Each row comes from the steps of one walk. Every step used is in the known rows, and no mark comes twice. Write the walk behind each row, first mark first.
Each row is shifted at random along 6 fixed directions that mean nothing.
Known rows
zafi/bimi/nidiral/dumaf/vupo: [ 0.34  1.49 -0.75 -0.64 -0.12  1.63  1.73  0.50  2.29  0.16  0.26  1.89
 -4.09  1.31  0.66  2.15  1.03 -1.67  0.68 -4.37 -1.32 -1.13 -3.27  0.62
 -2.71  1.48  5.99  0.51  3.00 -0.27  0.93  1.77  3.03  1.82  0.57 -1.64
 -0.61  0.38 -0.24  0.71 -5.15  0.94]
zafi/dumaf/vupo/vidi/bimi: [-0.58 -0.68 -1.81 -0.75 -0.89  2.76 -1.35 -0.04  0.67  4.66 -0.64 -1.15
  5.39  0.78  0.49 -0.48 -1.50  1.72  3.06  4.13 -1.19  0.87  1.57 -3.02
  1.30 -0.52 -3.11 -0.45 -2.96  4.03  1.22  2.81 -2.94 -1.52 -3.90  0.63
 -1.32 -0.74  2.96 -1.16  4.34  2.31]
vidi/nidiral/vuluk/bimi: [-3.68 -0.55 -0.76  5.38 -3.54 -3.15  0.76 -0.93  0.07  0.21 -2.64  0.27
  2.11  4.78 -2.17  0.81  0.13 -0.74  3.10  1.64 -1.79  3.09 -4.12  3.03
  0.08  2.60  2.94  0.34  0.76  3.34  0.27 -0.52 -2.50  3.63 -1.58  0.45
 -2.52 -0.84  0.54 -1.21  4.26  0.40]
dumaf/vupo/vidi/nidiral/vuluk/zafi/bimi: [ 0.75 -0.16 -2.13 -4.36  0.08  2.22 -0.96  0.98  0.60  1.39  2.65  1.96
 -0.69 -0.02  1.61  2.47  0.29 -1.51  0.99  0.30 -1.18  0.54 -0.36 -5.28
 -2.24 -2.46  1.30 -0.59 -0.49  1.56 -0.80 -2.08  0.32 -1.04 -0.92 -1.17
 -1.48 -1.56 -0.20 -1.57 -1.83 -0.23]
bimi/vupo/vuluk/nidiral/dumaf: [ 2.40  1.12 -0.61 -0.63 -1.95  1.52  0.33 -0.88  1.29  0.91  3.01  0.42
  0.61 -0.81  0.86  1.87 -0.33 -0.22 -0.93 -0.89 -1.11 -0.50 -0.47 -1.21
 -4.03 -2.03  0.68  0.32 -0.02 -0.35  2.16  1.40 -0.65  1.07  0.04 -2.31
 -2.43 -0.48  0.42 -2.46 -1.39 -0.70]
vidi/bimi/zafi/dumaf/vupo/vuluk: [-1.58  0.75  0.89 -2.40  4.85 -1.79 -0.64  2.13 -3.58 -0.01 -0.98  2.22
  3.01 -1.24  1.30  1.18 -3.01  1.33 -0.77  2.13 -2.16 -0.53  1.34 -3.45
 -0.15  2.58  2.00  3.53  2.15  5.06 -0.60  4.43 -0.10 -6.13  2.24 -3.17
  2.54 -0.31  0.77  2.96  1.05  0.99]
dumaf/nidiral/vuluk/vidi/bimi: [ 2.84 -2.27 -1.02 -2.83  1.62  4.81 -1.49  2.85 -1.71  3.96  5.16  2.01
  1.27 -1.97  2.32  3.43 -3.20 -2.63  0.20  1.30 -0.62 -0.65  1.16 -2.14
 -2.82 -3.82 -0.56  2.16  2.54  0.24 -1.98 -3.42  3.06 -2.03 -4.53 -0.28
 -3.92  3.03  5.55 -0.88 -2.80  3.38]
vupo/dumaf/nidiral/vuluk/vidi/sitopor/zafi/bimi: [-0.12 -2.25 -1.01  0.46  1.73  0.73  1.00  0.82 -1.87  0.93  2.29  1.93
 -0.58  1.51 -0.76  1.02 -1.84 -1.83  3.50  1.18 -1.21  0.87 -4.41  6.19
  0.13  2.89  5.21  0.17  3.64  2.66 -2.65 -3.65  3.46  0.25 -2.45 -0.23
 -0.56  2.17  2.25  0.81 -1.01  3.47]
zafi/bimi/vupo/vidi/nidiral/dumaf: [ 1.51 -0.92 -0.88 -0.43 -0.56  3.13  1.04  0.20  0.92  2.39  4.54  1.04
 -0.38  1.60  0.87  1.70  0.68 -1.71  2.80 -1.12 -0.81 -1.13 -3.28  2.92
 -2.70 -0.17  3.98 -0.81  2.09  0.73 -1.17 -2.32  2.94  1.83 -3.50 -0.92
 -2.76  1.51  2.98 -0.95 -3.62  2.92]
vuluk/bimi/vupo/vidi/nidiral: [-3.13  2.04  0.51  0.30 -0.43 -1.46 -0.77  0.86 -1.25 -0.62 -2.49  1.58
  2.13  1.79  0.49  0.60 -0.28  1.34 -0.42  2.67 -3.28  0.79 -0.92 -5.33
 -0.48  1.04  2.03  1.19  0.85  4.41  0.20  3.69 -2.89 -3.22 -0.10 -1.89
  1.32 -0.70 -0.80 -0.46  2.89 -0.87]
zafi/bimi/vuluk/vidi/sitopor/dumaf: [-2.13 -0.54 -0.82  1.54 -1.41 -3.15  2.98 -2.08 -2.58 -0.21 -1.07 -0.33
  0.20  2.07 -1.61  0.58 -1.85  1.06  1.60  5.51 -1.18  1.78 -1.05  2.59
 -0.52  2.17  3.51 -0.13  0.46  1.71 -2.21 -1.82 -0.63  0.99 -1.35  0.60
 -0.60  1.38 -1.07 -1.21  3.84 -0.20]
sitopor/nidiral/vuluk/zafi/bimi/vupo/vidi: [-1.83  0.91 -1.94 -0.31 -0.80  2.01 -0.37 -0.69  0.58  2.77  2.61 -0.65
  1.59  2.83  0.75  3.62 -0.07 -1.15  0.80  3.05 -0.49  0.79 -0.19 -3.58
 -2.49 -1.75  1.22 -0.68 -1.49  1.32 -1.51 -0.37  0.28  0.85 -3.06  0.11
 -1.82 -1.13  0.21 -1.95  0.57  0.43]
zafi/dumaf/vupo/vidi: [ 0.29  0.16 -1.62 -0.79 -1.37  2.40 -0.77  0.10  2.92  2.67  0.32  0.03
  1.01  1.86 -0.25 -0.14  1.04  0.63  2.26 -0.31  0.05  0.06 -1.76  0.43
  0.67  0.54  1.22 -1.65 -1.39  1.35  1.29 -0.37 -0.60  1.01 -1.41  0.14
  0.17 -0.77  0.06  0.28 -1.72  0.22]
nidiral/dumaf/vupo/vuluk/bimi/zafi/vidi/sitopor: [ 0.23  1.26 -0.58 -0.74 -0.67  2.17  0.61  0.87 -0.71  0.15 -0.21  0.68
 -1.31  0.43 -0.24  1.54 -1.66 -1.25  1.39  0.37 -2.00 -0.73 -1.68  1.59
 -1.92  0.63  4.38  0.28  1.79  1.78 -0.63  1.60  1.92 -0.07 -0.58 -1.48
 -1.25  1.55  0.96 -0.04 -1.28  0.97]
vuluk/bimi/nidiral/dumaf/vupo/vidi: [-4.91  0.20 -0.09  0.96  0.95 -2.17 -0.90  0.02 -3.20  3.80 -0.23 -0.20
  4.44  3.16 -0.30  3.27 -1.73 -0.18  0.54  7.76 -0.46  1.30  0.17 -3.24
 -1.10  1.62  0.73  2.44  1.91  5.20 -1.72  0.32 -0.50 -1.34 -2.12  0.59
  0.64 -0.66  1.20  0.84  4.66  1.70]
sitopor/zafi/dumaf/nidiral/vuluk/bimi: [ 0.78  1.29 -0.29  1.20 -0.80  0.04  0.83 -0.43  0.17 -0.79 -0.29  0.91
 -0.27  0.61 -0.91  2.23 -1.91 -0.75 -0.12 -1.88 -2.17  1.41 -2.66  0.38
 -3.51  0.59  3.93  2.18  2.70  0.06  3.36  4.19  0.11  1.62  1.47 -2.61
 -1.19  0.28 -1.53 -0.74 -1.81 -0.53]
zafi/dumaf/nidiral/vuluk/vidi/sitopor: [ 0.38 -0.88 -0.85 -1.54 -1.35 -0.33 -1.03  0.47 -1.88  2.31  0.65  0.04
  2.45 -0.81 -0.47  1.94 -1.99  0.13  0.14  6.07 -1.18  1.37  1.04 -2.03
 -1.23 -1.01 -0.55  0.79 -0.09  3.09 -0.46 -2.57 -1.45 -1.83 -1.58  0.52
 -1.41  0.78  0.67 -2.05  3.22 -0.77]
zafi/dumaf/nidiral/vuluk/bimi/vupo/vidi: [ 1.95 -0.13 -2.37 -0.94 -1.49  4.26 -1.63  1.64  3.75  3.46  1.60  1.22
  1.91  0.74  1.08 -0.01  0.42 -1.19  2.08 -1.32 -0.55 -0.25 -1.85  0.40
  1.05 -0.81 -0.89 -1.67 -1.69  1.28  1.11 -1.24 -0.81  0.38 -2.35  0.38
 -1.98 -0.70  3.69 -0.34 -1.88  1.50]
dumaf/vupo/zafi/bimi/nidiral/vuluk: [-0.47  0.20  0.21  0.09  3.22  0.71 -1.56  2.35 -0.95  1.53  1.72  0.90
  2.64  0.04  0.83  3.07 -1.49 -1.46 -0.16  0.10 -0.96  0.02 -0.76 -0.64
 -1.27  1.44  1.01  2.37  2.19  2.96 -0.23  1.97  1.68 -2.84 -0.06 -1.03
 -0.13 -0.24  2.78  1.73 -0.91  1.77]
vupo/zafi/bimi/nidiral: [ 1.76  0.27  2.16 -4.64  8.19  0.65 -1.47  4.22 -4.79 -0.73  2.82  2.42
  2.11 -5.09  2.46  1.45 -3.90 -0.73 -3.33  1.27 -1.80 -2.12  2.36 -3.85
 -2.21  0.68 -0.14  4.76  5.15  2.58 -0.64  4.94  3.10 -9.12  2.20 -3.28
  3.02  1.76  3.62  2.97 -1.89  2.69]
sitopor/zafi/vidi/nidiral/dumaf/vupo/vuluk: [ 1.20 -2.90 -1.82 -0.47  1.62  1.52 -1.74  0.01  1.01  3.89  4.55  1.15
  3.15  0.39  1.39  1.36  0.16 -0.80  3.41  2.36  0.15  0.63 -0.78  0.54
  1.62 -0.94 -0.81 -1.26 -1.09  2.74 -2.48 -5.55  0.28 -1.30 -3.22  1.08
 -1.19 -0.64  3.50 -1.14  0.31  2.84]
vuluk/zafi/dumaf/vupo/vidi: [ 0.79  0.62  0.56 -1.84  1.86  2.07 -1.77  2.53  0.34  1.56 -0.40  0.58
  1.99 -0.58 -0.54 -0.21 -1.47  0.58  0.67 -0.65 -1.30 -0.66 -1.74  1.33
 -0.74  1.96  1.93  1.80  1.73  2.55  2.19  3.88  0.25 -2.32  1.36 -2.37
  2.12  0.83  0.61  2.40 -3.05  0.58]
nidiral/dumaf/vupo/vuluk: [-0.78  1.09 -0.74 -1.06  0.09  0.25 -0.17 -0.85 -0.79  1.97  1.53 -0.04
  2.13  0.35  1.08  3.21 -1.41  0.80 -1.34  1.77  0.05  0.26  2.29 -4.84
 -2.62 -1.38  0.11  1.40 -0.68  1.21  0.65  1.65 -0.56 -0.65 -0.20 -1.47
 -0.90 -1.44 -0.71 -0.13  0.78 -0.73]
vuluk/nidiral/dumaf/vupo/zafi/bimi: [-1.52  0.08 -1.19 -1.88  0.51 -0.13  0.42  0.52  0.07  0.42  0.38  1.97
 -1.23  1.76  0.25  0.69  0.38 -1.04  2.21 -0.27 -1.68  0.23 -3.09 -0.32
 -1.00  2.06  4.13  0.08  1.71  3.20 -0.42  0.18  0.80  0.17  0.25 -1.60
  0.30 -1.34 -0.18  0.53 -0.76  1.31]
zafi/dumaf/nidiral/vuluk/bimi: [ 2.57 -1.77 -0.47 -1.68  1.98  0.55 -1.82  2.89 -0.73  2.60  0.72  1.19
  4.34 -2.93  0.23  0.23 -3.33 -0.71 -0.26  1.23 -1.06  1.04  0.73 -0.26
 -0.41  0.19 -2.78  3.22  1.35  2.52  2.62  1.59 -1.47 -3.17  0.44 -0.80
 -1.06  0.61  4.20  0.69  0.84  1.68]
vidi/sitopor/zafi/bimi: [-2.93 -0.59 -1.39  5.01 -2.33 -0.46  2.32 -2.53  1.05  0.19 -2.69 -2.32
  0.45  4.29 -3.05 -0.74 -0.29 -0.08  5.26  1.36 -1.38  2.42 -3.83  6.90
  1.21  3.61  3.53 -1.72 -0.86  2.04  0.04  2.11 -0.19  4.38 -2.58  1.36
 -1.28  0.17 -0.01 -1.31  4.15  2.22]
sitopor/dumaf/vupo/vuluk/zafi/vidi/nidiral: [ 0.22 -1.34 -1.38 -2.83  0.70 -1.33 -0.90 -1.07 -0.19  0.83  2.91  2.07
  0.43 -0.08  1.34  1.99  0.92  0.14  1.49  4.26 -1.85  1.25 -0.18 -5.67
 -0.93 -2.44  1.46 -0.83 -0.58  2.54 -2.49 -4.48 -1.41 -2.57 -0.98 -0.50
  0.16 -1.20 -1.37 -3.83  0.89 -0.65]
sitopor/zafi/vidi/nidiral/dumaf/vupo/vuluk/bimi: [ 0.82 -0.46 -1.61 -1.62  0.29  1.45 -0.33 -0.19 -0.38  2.21  2.29  1.06
  1.98 -0.46  1.17  2.45 -2.18 -0.69  0.67  2.34 -1.42  1.04  1.03 -4.09
 -2.56 -2.44  0.22  1.27  0.06  1.42  0.39  0.66 -0.77 -1.03 -1.45 -1.26
 -2.07 -0.30  1.45 -2.00  0.75  1.14]
bimi/vuluk/vidi/sitopor/nidiral/dumaf/vupo/zafi: [ 2.25  0.57 -0.65 -1.71  0.68  3.78 -1.77 -0.40 -0.06  2.10  3.85  0.81
  1.00 -1.64  2.14  1.72 -1.44 -0.67  0.52  1.92 -1.23 -1.35  0.19 -1.88
 -0.99 -2.55 -0.94 -0.55  0.05  1.20 -0.97 -0.53  0.90 -2.04 -1.45 -1.01
 -0.88  0.05  2.16 -1.79 -0.42  1.71]
sitopor/zafi/bimi/vupo: [-1.63 -1.40 -1.25  0.21  2.55  1.26  1.02  1.15  0.99  2.18  0.67  0.41
 -0.76  1.33  0.85  0.60 -0.11 -2.63  3.13  0.05 -0.41 -0.58 -1.09  3.32
  1.24  1.75  1.72 -0.11 -0.07  1.39 -3.59 -1.04  2.65  0.40 -2.10  1.34
 -0.99  0.63  4.15  0.68 -0.08  4.45]
sitopor/dumaf/nidiral/vuluk/vidi/bimi/vupo/zafi: [-2.21  1.61 -0.03  1.68  0.10  1.74  0.58 -0.44 -0.78  0.06  1.78  2.27
 -1.92  3.39  1.16  3.09 -0.48 -1.87  2.08 -1.13 -2.65 -1.15 -4.47  1.27
 -2.05  0.95  6.63  0.27  3.30  1.68 -2.75  0.30  3.19  1.52 -1.73 -2.32
 -1.22  0.64  0.43 -0.25 -2.62  2.22]
vupo/zafi/dumaf/nidiral/vuluk/vidi/sitopor: [ 2.73 -0.01  0.26 -1.34 -0.10  3.27 -1.93  1.21 -1.79  2.76  2.31 -1.06
  3.80 -2.73 -0.40  2.37 -4.18 -0.01 -0.60  3.68 -1.66 -0.03  1.41 -0.28
 -3.57 -1.94 -1.06  2.41  1.10  1.90  1.95  2.66  0.08 -2.38 -1.40 -1.56
 -1.91  2.23  2.47 -1.57  0.72  0.54]
bimi/vupo/vidi/sitopor: [-2.42  4.16 -0.59  1.71 -5.14  0.98  1.22 -0.53  1.96 -3.36 -4.91  1.33
 -3.63  3.92 -0.63 -2.04  2.36  1.58  1.38 -2.89 -2.70 -0.39 -4.58  0.91
  2.10  2.79  5.57 -3.79 -1.04  1.82  0.40  2.06 -1.64  1.62  0.27 -1.38
  0.99 -0.75 -3.75  0.20 -0.07 -2.74]
bimi/vupo/dumaf/nidiral/vuluk/vidi/sitopor/zafi: [ 1.24  1.05 -1.10  1.15 -2.07  2.71 -1.10 -1.70  1.36  0.74  0.55  0.21
  0.33  0.12  0.34  0.34 -0.37  0.12  1.95  1.43 -2.05  0.45 -2.01  0.64
  1.15 -0.97 -0.27 -2.45 -1.74  1.30  0.01 -0.39 -1.15  0.21 -1.42  0.09
 -0.67 -0.45 -0.27 -3.02  1.64  0.06]
dumaf/nidiral/vuluk/zafi/vidi/sitopor/vupo: [ 3.56  0.71 -0.74 -1.95 -0.31  4.74 -1.51  2.17  2.66  0.83  0.15  0.20
 -0.37 -2.90  0.85 -0.74 -1.54  0.18 -0.05 -2.44 -2.76  0.02 -0.11 -0.62
 -0.34 -1.39 -0.31 -0.06 -1.60  0.24  2.36  3.62 -1.14 -2.59 -0.06 -1.59
 -0.53  1.74  1.05 -1.86 -2.00 -0.21]
bimi/nidiral/vuluk/zafi/vidi: [ 4.04 -1.50 -1.99 -1.10 -1.13  3.89 -3.16  0.52  3.90  3.46  3.83 -1.67
  2.81 -1.39  0.00  1.77  0.95 -2.21  2.19  1.11  0.18  0.91 -0.15 -0.11
 -1.11 -3.85 -3.80 -1.81 -3.20 -0.52  0.99 -2.60 -0.72  0.67 -1.71  1.78
 -2.82 -1.01  2.45 -3.62 -1.68  0.08]

Which walk is each row?
[-1.17  2.56  1.04 -0.54  1.80  0.04 -1.03  1.38 -2.23 -1.51 -1.89  2.53
  0.76 -0.68  1.29 -0.51 -2.24  0.48 -0.34  0.04 -3.67 -0.95 -1.75 -1.27
  0.91  2.46  1.77  1.45  1.97  4.18  0.06  5.00 -0.96 -4.17  2.26 -3.29
  1.96 -0.42  0.43  1.35  1.50  0.70]  vidi/sitopor/dumaf/nidiral/vuluk/bimi/vupo/zafi
[-1.92  0.81  0.05 -0.96  1.97 -0.99 -0.53  1.83 -2.43  0.88  0.92  2.53
  1.10  1.65  0.97  3.81 -1.14 -0.32 -0.67  1.22 -1.98  0.51 -1.87 -3.03
 -2.01  2.06  4.77  2.64  3.40  4.09 -1.10  0.53  1.31 -2.65 -0.07 -2.19
  0.49  0.07 -0.49  1.59 -1.46  0.10]  zafi/vidi/bimi/vupo/dumaf/nidiral/vuluk
[ 1.25 -0.05 -0.59 -2.04  1.72  1.53 -0.91  1.44 -0.02  1.81  0.09  1.40
  0.01 -1.42  0.89  0.26 -1.35 -0.81  1.16  1.48 -2.16 -0.43 -1.06 -0.59
  0.26  0.86  0.88  0.85  1.46  2.84 -0.10  1.12  0.28 -2.96 -0.05 -0.54
  0.62  1.03  2.00 -0.26 -0.18  2.03]  vuluk/bimi/zafi/vidi/sitopor/nidiral/dumaf/vupo
[-1.46 -1.46 -0.60  0.45  1.85 -1.02  0.42  0.02 -2.37  1.95  0.68  2.44
  0.90  0.47  0.68  0.24 -2.38 -0.32  1.39  4.74 -1.64  0.28 -1.34  0.93
  1.88  1.55  1.63  0.95  2.82  3.60 -3.01 -2.71  0.63 -2.45 -2.75  0.46
  0.58  1.76  3.21 -0.42  3.51  3.60]  vuluk/bimi/vupo/vidi/sitopor/dumaf/nidiral
[ 2.09  1.24  0.12 -4.81  2.15  2.46 -3.04  3.27 -1.87  1.61  1.01  1.17
  3.75 -3.84  1.97  2.50 -3.73  0.14 -2.92  1.56 -2.53  0.30  3.51 -9.04
 -3.76 -2.98 -2.58  3.99  0.55  2.50  2.96  5.84 -2.10 -6.08  1.34 -3.21
 -0.55 -0.17  1.27 -0.33 -0.23 -0.85]  dumaf/vupo/zafi/vidi/nidiral/vuluk/bimi
[-0.25  1.11 -0.74  0.30 -0.17 -0.51 -0.10 -1.52  0.15  0.37  0.42  0.86
  1.16  0.95 -0.23  3.10 -0.94  0.00  0.75  2.28 -2.59  0.91 -1.56 -2.95
 -2.74 -0.38  3.32  1.11  1.72  2.17  1.43  2.64 -0.11 -0.20 -0.03 -1.64
 -0.20 -0.83 -1.35 -2.27  0.26 -0.11]  vupo/vuluk/vidi/bimi/zafi/dumaf/nidiral
[-1.36  1.76 -0.29 -1.36  0.06 -3.73  0.40 -0.66 -0.79 -2.34 -1.67  1.84
  0.56  0.61  0.59 -0.51  1.32  1.32  0.25  1.84 -2.79  1.35 -1.98 -3.82
  0.47  2.60  1.72 -0.81 -0.42  3.95  0.57  1.67 -3.22 -2.59  3.35 -1.85
  2.43 -3.20 -3.50 -0.57  2.36 -2.40]  sitopor/vupo/vuluk/zafi/bimi/nidiral/dumaf
[ 0.64  1.19  0.18 -2.41  3.21  3.11 -1.36  2.78 -1.23  2.31  2.12  0.60
  2.52 -0.97  0.95  2.76 -3.22 -0.49 -1.34  0.40 -1.55 -0.68  0.08 -1.99
 -3.19  0.14  1.46  3.11  2.12  1.80  0.88  4.63  1.63 -3.44 -0.20 -2.62
  0.47  1.34  1.82  1.69 -2.94  1.19]  sitopor/dumaf/nidiral/vuluk/zafi/bimi/vupo/vidi
[ 1.61 -1.30  0.72 -2.28  4.09  1.37 -0.37  1.62 -2.34  1.84  3.62  1.86
  0.43 -2.41  0.78  2.01 -3.53 -1.04 -0.06  2.29 -2.11 -1.06 -0.58  1.00
 -2.79  0.17  3.47  3.47  4.86  2.16 -0.89  0.70  3.27 -3.54 -0.72 -2.43
  0.67  3.31  2.84 -0.23 -1.96  3.38]  vuluk/vidi/sitopor/vupo/zafi/dumaf/nidiral
[ 0.10 -1.36 -1.56 -1.47 -1.24 -0.48 -0.71  0.33  0.28  2.63  1.68  0.95
  3.04  0.80  0.72  0.90  0.72 -0.17  2.24  3.87 -1.43  1.16 -0.78 -2.16
 -0.42 -0.30 -0.55 -0.80 -1.35  3.73 -0.85 -3.29 -2.36 -0.94 -1.83  0.43
 -1.73 -1.30  1.69 -1.93  2.12  0.22]  zafi/bimi/vupo/vuluk/vidi/nidiral/dumaf
[ 0.87  2.39  1.48 -1.53  1.77  3.07 -1.45  0.37 -2.57  1.14  1.72 -0.36
  1.57 -1.93  0.71  2.67 -3.80  0.52 -1.74  1.83 -2.55 -1.31  0.67 -2.87
 -4.54 -0.95  1.46  3.25  2.88  1.75  1.89  6.89  1.14 -3.12  0.57 -3.77
  0.71  1.59 -0.16 -0.34 -0.89  0.68]  vuluk/vidi/sitopor/nidiral/dumaf/vupo/zafi
[-0.49  0.34  0.26  0.52  0.99 -1.17  1.00 -0.33 -1.71  0.62  1.98  0.34
  1.81  0.52 -0.28  2.48 -1.90 -0.41  0.09  1.69 -1.85  0.58 -1.62  0.95
 -3.93  1.39  3.29  2.46  2.44  2.32  0.56  2.74  0.49 -0.16  0.41 -2.57
 -0.72  0.34  0.40 -0.60  0.34  0.91]  sitopor/zafi/bimi/vupo/vuluk/nidiral/dumaf
[-0.94 -0.48 -0.17 -0.83  1.72  0.51 -0.98  1.11 -3.57  2.43  1.44 -0.41
  2.21 -0.67 -0.08  3.90 -3.55 -1.93  0.11  6.46 -1.35  0.49  1.53 -1.75
 -2.44 -1.02  0.70  2.56  2.21  3.23 -2.42  0.04  1.86 -2.65 -2.31  0.34
 -1.49  1.90  2.84 -1.22  2.89  2.16]  dumaf/nidiral/vuluk/bimi/zafi/vidi/sitopor
[-0.87 -0.53 -1.81 -2.54  0.48  1.33 -2.10  0.04  0.11  4.26  2.22  0.29
  3.07  0.80  1.19  1.82  0.21 -0.71  1.81  5.28 -0.06  0.49  0.42 -4.32
  0.20 -1.22 -2.16 -0.92 -1.27  3.61 -1.38 -2.48 -0.77 -1.62 -2.28  1.16
 -0.05 -2.12  1.67 -1.03  2.21  1.42]  vuluk/zafi/bimi/nidiral/dumaf/vupo/vidi
[ 1.99 -0.45 -2.07 -3.16 -0.67  4.38 -0.39  0.45 -0.50  4.10  3.89  0.71
  1.44 -1.55  2.17  2.20 -2.38 -1.17  0.35  3.81 -0.53 -1.06  2.50 -3.04
 -1.61 -3.70 -1.41 -0.41 -0.82  1.40 -1.60 -2.27  0.88 -1.63 -4.34  0.10
 -3.47  1.17  4.47 -2.52  1.46  2.46]  zafi/dumaf/nidiral/vuluk/bimi/vupo/vidi/sitopor
[-4.56  1.61  0.98  2.07  0.89 -5.95 -0.26 -0.65 -2.67 -1.61 -4.29  1.18
  3.42  2.82 -1.98  1.54 -1.13  1.98  0.79  5.10 -3.98  2.72 -3.48 -2.15
 -0.57  4.80  5.11  2.99  3.35  6.78  1.34  5.15 -2.64 -2.49  2.79 -2.45
  3.60 -1.57 -3.76  0.46  4.12 -1.32]  vupo/vidi/bimi/vuluk/zafi/dumaf/nidiral
[ 0.35  1.19  0.45 -1.04  1.60  0.75 -0.86  0.33 -1.80 -0.53  2.12  2.60
 -0.49 -0.23  1.48  2.44 -1.00 -1.03  0.19  0.26 -2.30 -0.58 -2.34 -1.79
 -1.87 -0.44  2.95  0.80  2.79  1.74 -1.48 -0.02  1.41 -2.03  0.62 -2.63
  0.27  0.02 -0.38 -0.65 -2.02  0.35]  sitopor/dumaf/vupo/vidi/bimi/nidiral/vuluk/zafi
[ 0.48  2.16  0.19  0.43  1.40  1.00  0.54  0.38  0.08 -0.93  1.50  1.25
 -0.75  0.77  0.55  3.12 -0.80 -0.55 -0.72 -3.22 -1.74 -0.29 -2.57 -0.29
 -3.19  1.43  4.74  1.37  2.70  0.38  1.39  3.88  2.11 -0.54  1.28 -2.85
 -0.04 -0.04 -1.00  0.85 -3.94 -0.29]  sitopor/dumaf/vupo/zafi/bimi/nidiral/vuluk
[-3.14  0.61 -2.52  3.76 -3.40 -1.35  1.05 -3.25  2.99  1.05 -0.75 -0.75
  1.64  5.10 -0.57  1.86  2.19 -0.23  4.27  1.86 -1.22  2.13 -3.02  0.26
  0.44  1.23  2.31 -2.66 -2.59  2.96 -0.57 -0.35 -1.77  3.95 -1.96  1.23
 -2.25 -3.64 -0.31 -2.34  3.67  0.52]  vidi/nidiral/dumaf/vupo/zafi/bimi/vuluk
[-3.53 -0.92 -0.72  1.57  1.46 -3.02  0.44  0.37 -2.27  0.74  0.03  1.70
  1.64  2.08 -0.39  2.20 -1.82 -0.79  1.19  5.56 -1.81  1.81 -1.81  0.41
  0.00  2.18  3.45  1.63  2.42  4.81 -3.38 -1.93  0.25 -1.93 -1.69  0.14
  0.34  0.48  1.97 -0.40  4.13  2.09]  dumaf/vupo/vidi/sitopor/zafi/bimi/vuluk/nidiral
[ 1.90  1.03 -0.91 -4.86  1.10  1.37 -0.84 -0.65 -0.99  1.43  3.28  0.62
  2.17 -2.10  2.46  2.07 -1.03  0.79 -0.41  3.76 -2.19 -0.56  2.32 -7.33
 -2.94 -2.77 -0.79  0.14 -1.65  2.09  0.13  1.80 -1.50 -3.71  0.28 -2.33
 -0.48 -1.42 -0.81 -2.97  0.41 -0.72]  sitopor/nidiral/vuluk/vidi/bimi/vupo/zafi/dumaf
[ 2.30 -0.38  0.63 -3.76  3.47  1.26 -0.86  1.42 -3.51  2.37  5.13  0.60
  3.52 -3.60  2.31  3.09 -3.81 -0.36 -1.82  4.42 -1.94 -0.68  2.62 -4.27
 -4.87 -2.31 -0.77  3.69  2.14  2.24 -0.62  2.36  0.79 -4.97 -0.51 -2.80
 -1.05  1.67  2.98 -1.44 -0.10  1.82]  sitopor/vupo/zafi/vidi/bimi/vuluk/nidiral/dumaf
[ 0.04 -1.25  0.16 -0.93  2.97 -0.56 -1.67  1.67 -1.43  1.94  2.10  0.02
  3.03 -0.09 -0.85  2.57 -1.84 -0.79  0.84  3.32 -1.30  1.22 -1.35  0.52
 -2.46  1.03  2.48  2.82  2.27  3.04 -0.36  0.49  0.71 -2.41  0.46 -1.35
  0.99  1.00  0.44  0.27 -1.35  0.72]  sitopor/nidiral/dumaf/vupo/vuluk/zafi/vidi
